Here is a tiny trained network, its code and every weight. The questions are about switching its units off for an input and a target symbol, where a switched-off unit gives its printed mean instead of its output.

import numpy as np


def w(rows, s, z=0):
    codes = np.array(rows[::2]) - 128.0
    scale = np.full(codes.shape[1], s)
    scale[-1] = z or s
    return codes * scale


def f(y):
    return y / 2 * (1 + np.tanh(0.7978845608 * (y + 0.044715 * y**3)))


def softmax(a):
    e = np.exp(a - a.max(-1, keepdims=True))
    return e / e.sum(-1, keepdims=True)


def log_softmax(a):
    a = a - a.max(-1, keepdims=True)
    return a - np.log(np.exp(a).sum(-1, keepdims=True))


def net(x, mask):
    ids = ['ΓΞΦαβδεζηθμστω'.index(c) for c in x.split()]
    T = len(ids)
    res = E[ids] + P[:T]
    u = 0
    for l in range(2):
        q, k, v = (res @ M[l].T for M in (Q, K, V))
        z = softmax(np.where(np.tri(T) > 0, q @ k.T / 3**0.5, -1e9)) @ v
        res = res + np.where(mask[u], z, O[l][:, -1]) @ O[l][:, :-1]
        u += 1
        y = f(res @ A[l][:, :-1].T + A[l][:, -1])
        res = res + np.where(mask[u : u + 12], y, B[l][:, -1]) @ B[l][:, :-1]
        u += 12
    return log_softmax(res[-1] @ U[:, :-1].T + U[:, -1])


Q, K, V, O, A, B = {}, {}, {}, {}, {}, {}
E = w([
[48,58,137,211,210,24,107,115,87],'Γ',
[103,203,117,118,11,155,59,159,115],'Ξ',
[111,44,25,78,191,13,135,1,21],'Φ',
[109,89,156,148,204,76,150,161,28],'α',
[176,103,146,85,116,106,119,154,41],'β',
[95,86,181,207,184,72,58,192,101],'δ',
[136,86,151,99,36,115,194,134,70],'ε',
[106,159,139,145,55,195,98,198,91],'ζ',
[140,89,101,155,242,84,73,152,39],'η',
[131,58,78,140,126,135,80,117,71],'θ',
[135,24,79,153,116,64,15,86,120],'μ',
[28,31,141,205,45,113,192,124,127],'σ',
[92,91,131,153,49,30,85,105,137],'τ',
[9,209,132,205,48,150,36,180,155],'ω',
],0.0093)
P = w([
[147,189,72,199,97,90,99,175,2],'0',
[150,135,200,155,138,187,118,137,128],'1',
[95,119,92,73,182,110,131,179,176],'2',
[190,155,215,184,139,175,128,41,115],'3',
[82,139,47,86,147,88,120,228,116],'4',
[195,173,192,211,115,151,116,53,56],'5',
[96,150,35,121,121,57,114,233,52],'6',
[176,163,167,222,72,118,93,93,1],'7',
[98,142,143,147,96,98,77,220,32],'8',
],0.0077)
Q[0] = w([
[117,126,177,190,69,123,77,77,7],'L0H0',
[75,103,134,88,116,80,111,153,141],'L0H0',
[92,96,58,123,84,92,110,226,45],'L0H0',
],0.012)
K[0] = w([
[134,97,30,163,68,42,127,253,78],'L0H0',
[172,133,177,179,102,121,109,86,121],'L0H0',
[179,153,141,247,84,127,126,66,30],'L0H0',
],0.012)
V[0] = w([
[159,62,101,175,75,108,86,130,182],'L0H0',
[123,190,212,88,78,5,171,132,127],'L0H0',
[187,151,152,94,142,78,49,148,144],'L0H0',
],0.019)
O[0] = w([
[230,142,53,209,122,131,177,167,149,252],'L0H0',
[99,240,87,104,224,160,146,82,132,185],'L0H0',
[33,60,43,166,122,249,118,105,120,104],'L0H0',
],0.011,0.004)
A[0] = w([
[118,165,150,140,100,151,120,154,171,70],'L0N0',
[114,106,113,81,140,205,113,109,129,3],'L0N1',
[167,129,168,118,120,199,122,158,159,47],'L0N2',
[197,100,106,79,161,166,1,108,202,125],'L0N3',
[141,131,92,112,98,117,152,95,199,102],'L0N4',
[164,32,147,108,248,127,180,137,33,40],'L0N5',
[134,135,118,58,113,150,169,115,170,51],'L0N6',
[200,96,122,9,116,207,184,155,47,53],'L0N7',
[227,119,98,25,127,201,86,132,70,58],'L0N8',
[86,125,161,123,100,121,237,125,151,221],'L0N9',
[183,69,174,86,206,182,111,96,231,67],'L0N10',
[146,120,98,37,82,202,150,98,209,84],'L0N11',
],0.0081,0.0067)
B[0] = w([
[201,118,158,122,49,40,184,142,151,100],'L0N0',
[175,112,168,141,138,74,160,164,119,97],'L0N1',
[170,128,142,148,97,129,89,159,146,92],'L0N2',
[132,203,138,96,108,151,145,161,115,123],'L0N3',
[174,161,88,164,119,153,141,163,132,108],'L0N4',
[111,153,141,180,20,141,86,156,208,254],'L0N5',
[70,124,160,108,64,149,156,115,170,81],'L0N6',
[108,25,70,159,159,160,134,110,106,108],'L0N7',
[117,108,148,169,171,67,158,127,120,116],'L0N8',
[187,167,99,95,163,124,1,138,127,213],'L0N9',
[142,109,154,103,119,76,113,122,114,100],'L0N10',
[108,131,71,163,108,184,160,127,146,96],'L0N11',
],0.0094,0.0027)
Q[1] = w([
[186,162,165,174,115,163,84,54,83],'L1H0',
[98,159,65,137,124,67,92,197,12],'L1H0',
[110,140,161,200,104,129,127,81,47],'L1H0',
],0.011)
K[1] = w([
[71,128,86,104,137,85,137,209,115],'L1H0',
[109,172,151,209,95,115,123,97,1],'L1H0',
[111,146,80,111,117,89,128,172,74],'L1H0',
],0.014)
V[1] = w([
[164,30,123,109,217,96,192,71,33],'L1H0',
[99,103,231,230,254,156,117,223,116],'L1H0',
[218,135,145,38,112,246,127,172,32],'L1H0',
],0.018)
O[1] = w([
[132,217,195,147,35,197,79,118,255,162],'L1H0',
[86,150,141,202,49,67,245,18,81,71],'L1H0',
[226,159,78,143,107,177,38,25,13,1],'L1H0',
],0.0085,0.008)
A[1] = w([
[86,139,133,93,139,114,82,163,143,173],'L1N0',
[127,87,125,71,116,145,209,160,124,106],'L1N1',
[85,93,190,52,139,123,72,158,157,33],'L1N2',
[172,77,111,142,61,151,135,166,133,3],'L1N3',
[147,41,140,135,79,82,119,139,134,108],'L1N4',
[127,208,57,147,233,180,202,110,183,104],'L1N5',
[2,85,109,103,125,247,114,100,92,118],'L1N6',
[95,142,139,87,89,166,222,108,168,118],'L1N7',
[122,183,152,78,180,148,140,78,130,20],'L1N8',
[104,147,203,82,104,63,70,122,105,150],'L1N9',
[38,224,175,54,243,79,125,57,121,82],'L1N10',
[205,153,155,107,128,95,165,129,134,28],'L1N11',
],0.0095,0.011)
B[1] = w([
[165,27,203,182,207,165,138,50,142,249],'L1N0',
[99,214,161,150,97,136,74,184,150,150],'L1N1',
[107,198,55,142,78,77,139,152,78,236],'L1N2',
[93,132,141,85,163,100,181,73,89,146],'L1N3',
[135,172,202,119,108,194,136,224,93,162],'L1N4',
[83,150,78,102,56,2,59,121,128,181],'L1N5',
[164,41,45,23,91,51,217,58,250,174],'L1N6',
[138,127,182,249,223,159,69,126,91,173],'L1N7',
[32,80,90,232,187,86,189,232,72,126],'L1N8',
[162,76,204,90,109,178,151,49,108,202],'L1N9',
[155,237,111,44,72,254,140,237,89,181],'L1N10',
[79,84,89,130,129,164,127,122,142,155],'L1N11',
],0.0094,0.013)
U = w([
[81,174,128,160,173,135,139,115,118,120],'Γ',
[137,141,54,127,235,137,152,110,116,93],'Ξ',
[80,102,156,84,191,147,80,140,162,254],'Φ',
[91,157,119,93,129,136,170,114,104,101],'α',
[121,177,83,135,146,159,145,65,164,141],'β',
[96,136,89,175,185,120,175,84,124,112],'δ',
[152,209,88,124,181,165,95,121,125,115],'ε',
[101,107,119,142,150,113,92,79,54,152],'ζ',
[95,84,140,117,88,80,147,131,112,28],'η',
[143,102,149,147,32,111,64,175,110,15],'θ',
[179,118,24,212,113,178,150,189,155,135],'μ',
[254,209,137,139,173,42,189,141,145,153],'σ',
[113,172,78,141,166,88,107,127,149,158],'τ',
[83,133,103,116,185,112,158,164,85,102],'ω',
],0.0061,0.0056)

Each question gives the input, a string of symbols that net reads in full, and the target symbol t.
The units are the heads (3 rows each of Q, K, V and O) and the neurons (one row each of A and B). Each row of codes is followed by its name. A weight is (code - 128) times the scale printed after its matrix; where a second scale follows, it is the last column's (O, A, B and U).
mask holds one flag per unit, layer by layer, with each layer's heads first. A switched-off unit (its flag False) gives its mean, the last column of its rows in O or B, instead of its output. The means were averaged over made-up inputs and are rounded, as every weight is.
A unit's drop is (log p(t) with every unit on - log p(t) with that unit switched off) / (log p(t) with every unit on - log p(t) with every unit switched off).
The circuit of an input: a set's keep is (log p(t) with only the set's units on - log p(t) with every unit switched off) / (log p(t) with every unit on - log p(t) with every unit switched off). Starting from the 12 units with the biggest drops (on a tie, the unit counted first), units are removed one at a time, each time the one whose removal leaves the highest keep (on an exact tie, the one counted first), for as long as the keep stays at least 0.8.
circuit, biggest first: the units of the circuit, biggest drop first
most important unit: the unit with the biggest drop
top k neurons: the k neurons with the biggest drops, biggest first
top k neurons in layer l: the k neurons of layer l with the biggest drops, biggest first
input β ζ μ ζ θ σ η Ξ Φ, target β: top 3 neurons => [L1N6 L0N5 L0N8]
input σ η Φ η ζ Φ, target ζ: top 2 neurons => [L0N5 L1N11]
input Φ ζ ζ σ σ Φ σ, target Φ: circuit, biggest first => [L1N0 L1H0]
input Φ δ Φ Γ, target Φ: most important unit => L1N0
input ζ σ ε, target ζ: circuit, biggest first => [L1H0 L0N9]
input τ ε Φ μ Φ σ, target τ: circuit, biggest first => [L1N5 L0H0 L1N9]
input τ τ σ Φ Φ Φ, target τ: top 2 neurons => [L1N5 L1N9]
input Φ σ Φ σ ζ τ δ, target τ: circuit, biggest first => [L1N5 L0H0]
input Γ β σ μ, target Γ: circuit, biggest first => [L1H0 L1N7 L0N3]
input ε ω ε ω Φ Φ Φ Φ, target Φ: top 2 neurons in layer 1 => [L1N0 L1N9]
input σ τ τ Φ, target τ: circuit, biggest first => [L1N5 L0H0 L1N0]
input μ ω σ σ Φ τ Φ μ, target Φ: top 2 neurons => [L1N3 L1N0]
input Φ ζ θ σ Γ Φ, target Γ: top 2 neurons => [L0N5 L1N7]
input τ ω ω, target τ: top 2 neurons => [L1N5 L0N5]
input θ σ Φ ζ, target θ: top neuron => [L1N2]
input μ ζ Φ σ Φ Φ Φ Φ σ, target μ: top 3 neurons => [L1N2 L1N9 L1N5]
input μ θ Φ Φ Φ η, target μ: top 3 neurons => [L1N2 L1N9 L1N5]
input Φ τ σ σ σ Φ ε Φ, target ε: circuit, biggest first => [L0H0 L1N10]
input Φ Φ Φ σ ω α, target ω: circuit, biggest first => [L0N5 L1H0]
input σ μ Φ ω Φ Φ Φ θ, target σ: top 2 neurons => [L1N2 L0N5]
input μ ζ β, target ζ: most important unit => L1H0
input σ σ τ ω Φ, target ω: top 2 neurons => [L0N9 L1N11]
input Φ δ Φ Φ σ μ σ, target Φ: top 4 neurons => [L1N0 L1N3 L1N10 L0N5]
input η σ Φ τ Φ Φ, target Φ: top 2 neurons => [L1N0 L0N5]
input Φ τ Γ Φ Ξ Φ, target Ξ: top 2 neurons => [L0N5 L1N6]
input τ τ Γ, target τ: circuit, biggest first => [L1N5 L0H0]
input σ ω σ ω Γ Φ μ τ, target μ: top 2 neurons in layer 1 => [L1N9 L1N5]
